Below are the code and all the weights of a small trained network. Each question names an input and a class and asks about switching units off, where a switched-off unit gives its printed mean instead of its output.

import numpy as np


def w(rows, s, z=0):
    codes = np.array(rows[::2]) - 128.0
    scale = np.full(codes.shape[1], s)
    scale[-1] = z or s
    return codes * scale


def f(y):
    return y / 2 * (1 + np.tanh(0.7978845608 * (y + 0.044715 * y**3)))


def log_softmax(a):
    a = a - a.max(-1, keepdims=True)
    return a - np.log(np.exp(a).sum(-1, keepdims=True))


def net(x, mask):
    res = np.array(x, float).reshape(1, 4) / 4 @ E
    y = f(res @ A[0][:, :-1].T + A[0][:, -1])
    res = res + np.where(mask, y, B[0][:, -1]) @ B[0][:, :-1]
    return log_softmax(res[-1] @ U[:, :-1].T + U[:, -1])


A, B = {}, {}
E = w([
[124,172,101,114,134,172,76,71,97,172,130,157],'x0',
[111,172,132,106,2,98,166,124,131,151,83,156],'x1',
[79,103,218,97,133,151,129,120,109,84,167,175],'x2',
[130,124,128,131,130,128,131,123,131,128,124,134],'x3',
],0.017)
A[0] = w([
[180,118,91,191,182,125,98,128,142,139,132,72,181],'N1',
[124,88,149,168,121,92,185,212,169,85,127,101,254],'N2',
[98,79,184,124,166,147,112,150,136,79,162,124,158],'N3',
[97,126,161,107,103,99,144,117,116,122,105,160,117],'N4',
[138,178,107,123,120,147,116,75,112,164,102,140,127],'N5',
[157,157,87,128,70,90,164,114,137,178,80,122,122],'N6',
[133,150,99,139,76,91,161,142,139,147,88,117,158],'N7',
[118,185,91,97,135,197,51,1,60,185,136,167,191],'N8',
[201,109,58,189,195,131,106,139,138,147,120,66,200],'N9',
[142,161,102,132,103,121,111,111,124,167,91,125,132],'N10',
[138,185,82,139,75,72,153,125,148,166,63,110,125],'N11',
[84,78,173,108,197,185,113,109,89,83,203,143,122],'N12',
[136,116,136,146,113,62,166,160,166,120,116,94,185],'N13',
[54,136,183,72,61,97,152,98,110,117,108,182,77],'N14',
[52,140,193,92,106,148,152,126,110,113,123,181,90],'N15',
[63,130,174,84,94,123,169,124,128,131,129,165,91],'N16',
],0.0099,0.0085)
B[0] = w([
[149,174,111,137,115,139,155,101,138,149,151,120,196],'N1',
[145,142,150,81,141,9,187,132,131,87,133,44,214],'N2',
[113,116,155,110,158,92,134,130,140,90,163,122,197],'N3',
[144,137,118,137,130,133,156,118,136,150,133,116,161],'N4',
[102,122,101,116,148,152,129,144,158,147,131,151,176],'N5',
[107,93,133,99,134,133,101,163,140,134,94,137,192],'N6',
[144,101,105,143,92,107,116,155,103,105,89,116,184],'N7',
[87,123,95,171,115,186,92,125,132,147,137,199,250],'N8',
[167,189,99,139,102,140,159,93,146,159,155,110,216],'N9',
[117,118,106,107,136,137,133,150,147,151,120,150,169],'N10',
[115,80,126,96,118,121,105,157,128,105,91,142,199],'N11',
[82,96,160,148,157,128,99,113,93,96,140,150,219],'N12',
[157,129,130,145,104,94,144,128,87,108,111,99,178],'N13',
[155,174,96,150,111,140,153,104,145,152,159,121,200],'N14',
[151,168,125,133,131,135,130,80,132,134,176,126,188],'N15',
[149,163,117,132,129,128,159,91,139,147,142,109,177],'N16',
],0.014,0.021)
U = w([
[231,235,122,116,102,81,191,77,154,131,169,52,251],'0',
[136,235,79,172,99,210,120,65,170,216,174,155,204],'1',
[46,54,237,56,228,72,136,143,134,64,176,91,93],'2',
[37,59,173,196,159,166,3,84,26,65,150,194,7],'3',
[162,29,127,93,79,76,129,204,80,86,15,78,73],'4',
[43,45,89,101,108,166,59,216,182,165,57,181,67],'5',
],0.0066,0.0016)

Each question gives the input, the list of numbers given to net, and the class t.
The units are the neurons (one row each of A and B). Each row of codes is followed by its name. A weight is (code - 128) times the scale printed after its matrix; where a second scale follows, it is the last column's (A, B and U).
mask holds one flag per neuron, in row order. A switched-off neuron (its flag False) gives its mean, the last column of its row in B, instead of its output. The means were averaged over made-up inputs and are rounded, as every weight is.
A unit's drop is (log p(t) with every unit on - log p(t) with that unit switched off) / (log p(t) with every unit on - log p(t) with every unit switched off).
The circuit of an input: a set's keep is (log p(t) with only the set's units on - log p(t) with every unit switched off) / (log p(t) with every unit on - log p(t) with every unit switched off). Starting from the 12 units with the biggest drops (on a tie, the unit counted first), units are removed one at a time, each time the one whose removal leaves the highest keep (on an exact tie, the one counted first), for as long as the keep stays at least 0.8.
circuit, biggest first: the units of the circuit, biggest drop first
top k neurons: the k neurons with the biggest drops, biggest first
drop when u is switched off: that unit's drop, to one decimal
input [8,8,0,8], class 5: circuit, biggest first => N11, N6
input [5,-6,2,2], class 3: circuit, biggest first => N12
input [0,5,-7,-6], class 4: top 2 neurons => N8, N7
input [-6,0,2,3], class 2: top 3 neurons => N9, N1, N14
input [0,-4,1,-7], class 2: top 2 neurons => N8, N14
input [7,0,1,-1], class 3: top 2 neurons => N9, N14
input [-5,0,2,-6], class 2: top 3 neurons => N9, N1, N14
input [3,-8,1,-1], class 3: top 2 neurons => N12, N14
input [2,-7,3,-4], class 3: top 2 neurons => N2, N12
input [0,3,0,-2], class 4: top 2 neurons => N8, N9
input [1,6,0,1], class 5: drop when N11 is switched off => 0.2
input [6,3,0,0], class 5: drop when N9 is switched off => 0.2
